m =
[[-3.70  0.96 -3.72 -3.73 -0.86 -1.49  3.58 -2.44  1.40  3.63]
 [ 0.72 -2.64 -3.61  1.14  5.50 -2.47 -1.40 -0.38  4.71 -1.95]
 [ 3.14 -1.63  2.77  1.22  3.29  3.02  3.15 -3.99 -2.00  2.03]
 [ 0.00  2.97  4.39  1.90  1.44  3.11  0.40  4.86 -3.19 -3.70]
 [ 2.64 -3.47 -1.74  6.52 -3.45 -2.27 -1.04  2.41 -1.78  3.50]
 [-0.38  0.82  4.54 -2.27 -0.07  5.02 -2.42 -0.64  4.27  2.87]
 [ 0.97 -1.65 -0.10  0.09  0.82 -0.48 -0.57  0.93  0.54  2.54]
 [-2.94  1.74  2.77  2.14 -4.33 -3.42 -1.86  4.38  4.30 -1.51]
 [-4.13 -0.85  0.85  2.73 -4.25  0.81 -2.33 -4.29 -2.30 -2.15]
 [-0.04 -1.16 -3.60 -3.34 -2.79 -2.62  3.21  3.73 -5.77 -3.32]
 [ 4.30 -0.96 -0.04 -3.18 -2.10  2.04  4.11  3.09  3.03 -1.23]
 [-1.44  3.22 -4.82  0.23  1.66  4.75 -3.08  4.11 -4.34  2.76]
 [ 1.74  5.19  0.78  0.37 -2.74 -3.03  4.04 -4.93  0.67 -2.36]
 [ 2.07 -0.50  0.24 -2.57  0.12 -2.36 -4.35 -3.30 -4.46 -0.92]
 [-3.34 -2.55  5.30 -0.97  2.38 -2.70  1.39  2.83  0.72 -0.13]]
Rows and columns are numbered from 1.
The top-right entry?
Answer: 3.63
The entry directly above -3.32: -2.15
The entry just right of the smallest entry is -3.32
The entry in row 1 and column 2?
Answer: 0.96
The entry in the bottom-right corner?
Answer: -0.13
The entry just left of 0.24 -> -0.50
The entry in row 2 and column 2 -> -2.64
The entry in row 3 and column 1?
Answer: 3.14
The top entry of the column that holds the largest entry: -3.73
The entry just right of -0.85?
Answer: 0.85
The entry directly below 4.27?
Answer: 0.54
The entry directly above the smallest entry?
Answer: -2.30
The entry in row 3 and column 3 is 2.77
The bottom entry of the column that holds the smallest entry -> 0.72
The entry directly above the largest entry?
Answer: 1.90
The entry directly above 1.22?
Answer: 1.14
The entry just right of -3.03 -> 4.04
The entry just right of -0.97?
Answer: 2.38
The entry just left of -2.55: -3.34
The entry at row 2, column 1: 0.72
The entry just left of the largest entry?
Answer: -1.74
The bottom entry of the column that holds the largest entry?
Answer: -0.97
The entry just left of -4.35 is -2.36
The top entry of the column that holds the smallest entry?
Answer: 1.40
The entry directly above -2.33: -1.86
The entry at row 1, column 3?
Answer: -3.72
The entry in the top-left corner -> -3.70
The entry directly below -1.23 -> 2.76
The entry directly below -3.19?
Answer: -1.78
The largest entry is 6.52

X =
[-3.41 -6.00 -4.92  3.58  3.65  3.79  2.67  6.20  0.54  3.81  2.92 -5.71
  3.15]
The smallest entry -> -6.00
The entry just left of 3.58?
Answer: -4.92
The entry just left of -5.71 is 2.92

Read these off the table that follows. Indices start at 1.
1) Which number is the entry in row 1 and column 1?
2) Which number is the entry directly below 0.208?
3) Which number is the entry at row 1, column 3?
4) Which number is the top-right entry?
5) Which number is the entry just left of 0.090?
6) Which number is the entry just left of 0.205?
7) Which number is the bottom-right entry?
8) Which number is the entry in row 3 and column 3?
[[-0.052  0.235  0.228  0.225  0.222]
 [-0.171 -0.165 -0.158 -0.157  0.024]
 [-0.138  0.200  0.230  0.231  0.238]
 [-0.111  0.236  0.242  0.235  0.228]
 [-0.110  0.246  0.219  0.208  0.239]
 [-0.161 -0.193 -0.139  0.169  0.228]
 [-0.182 -0.156 -0.148 -0.187  0.155]
 [-0.173 -0.187 -0.171 -0.147  0.114]
 [-0.179 -0.190 -0.170  0.186  0.227]
 [-0.139  0.199  0.202  0.217  0.205]
 [-0.189 -0.162 -0.184  0.090  0.200]
 [-0.184 -0.175 -0.163 -0.148  0.175]
 [-0.001  0.249  0.241  0.234  0.228]
 [-0.175 -0.167 -0.167 -0.124  0.242]
 [-0.167  0.152  0.239  0.206  0.199]]
1) -0.052
2) 0.169
3) 0.228
4) 0.222
5) -0.184
6) 0.217
7) 0.199
8) 0.230

data =
array([[ 0.46, -0.22,  0.61, -0.83, -1.09,  0.48,  1.78, -1.00],
       [ 0.55,  0.07,  0.63, -0.70, -1.01,  0.44,  1.44, -0.98],
       [-0.63, -0.93, -0.95,  1.01,  0.75, -0.69, -0.16,  1.05],
       [-0.59, -0.49, -0.88,  0.98,  0.76, -0.68, -0.83,  0.82],
       [ 0.38,  0.94,  0.76, -1.40, -0.81,  0.61, -0.65, -0.95],
       [-0.18, -1.47, -1.00,  1.59,  0.61, -0.78,  1.19,  0.91],
       [-0.77, -0.75, -0.93,  1.05,  0.92, -0.83, -0.70,  1.10]])
Counting starts at 1.
The top-right entry?
Answer: -1.00
The top entry of the column that holds the largest entry -> 1.78
The entry at row 2, column 2?
Answer: 0.07
The entry at row 1, column 3: 0.61
The entry at row 1, column 2?
Answer: -0.22
The entry at row 1, column 1: 0.46
The entry at row 3, column 1 -> -0.63
The bottom-left entry: -0.77
The bottom entry of the column that holds the smallest entry?
Answer: -0.75
The entry at row 3, column 3?
Answer: -0.95
The entry just left of -0.65 -> 0.61
The entry directly above -0.18: 0.38
The entry directly below the largest entry is 1.44
The entry at row 2, column 3: 0.63
The entry just left of -0.88?
Answer: -0.49
The entry just right of 0.75: -0.69
The entry directly below -1.09 -> -1.01
The entry in the bottom-right corner?
Answer: 1.10
The entry just left of 1.78: 0.48
The entry directly below 0.82?
Answer: -0.95
The entry directly above -0.49?
Answer: -0.93
The entry just left of 1.44?
Answer: 0.44
The entry directly above the smallest entry?
Answer: 0.94
The entry just right of -0.49?
Answer: -0.88
The entry just right of the smallest entry -> -1.00
The entry just left of -0.81?
Answer: -1.40
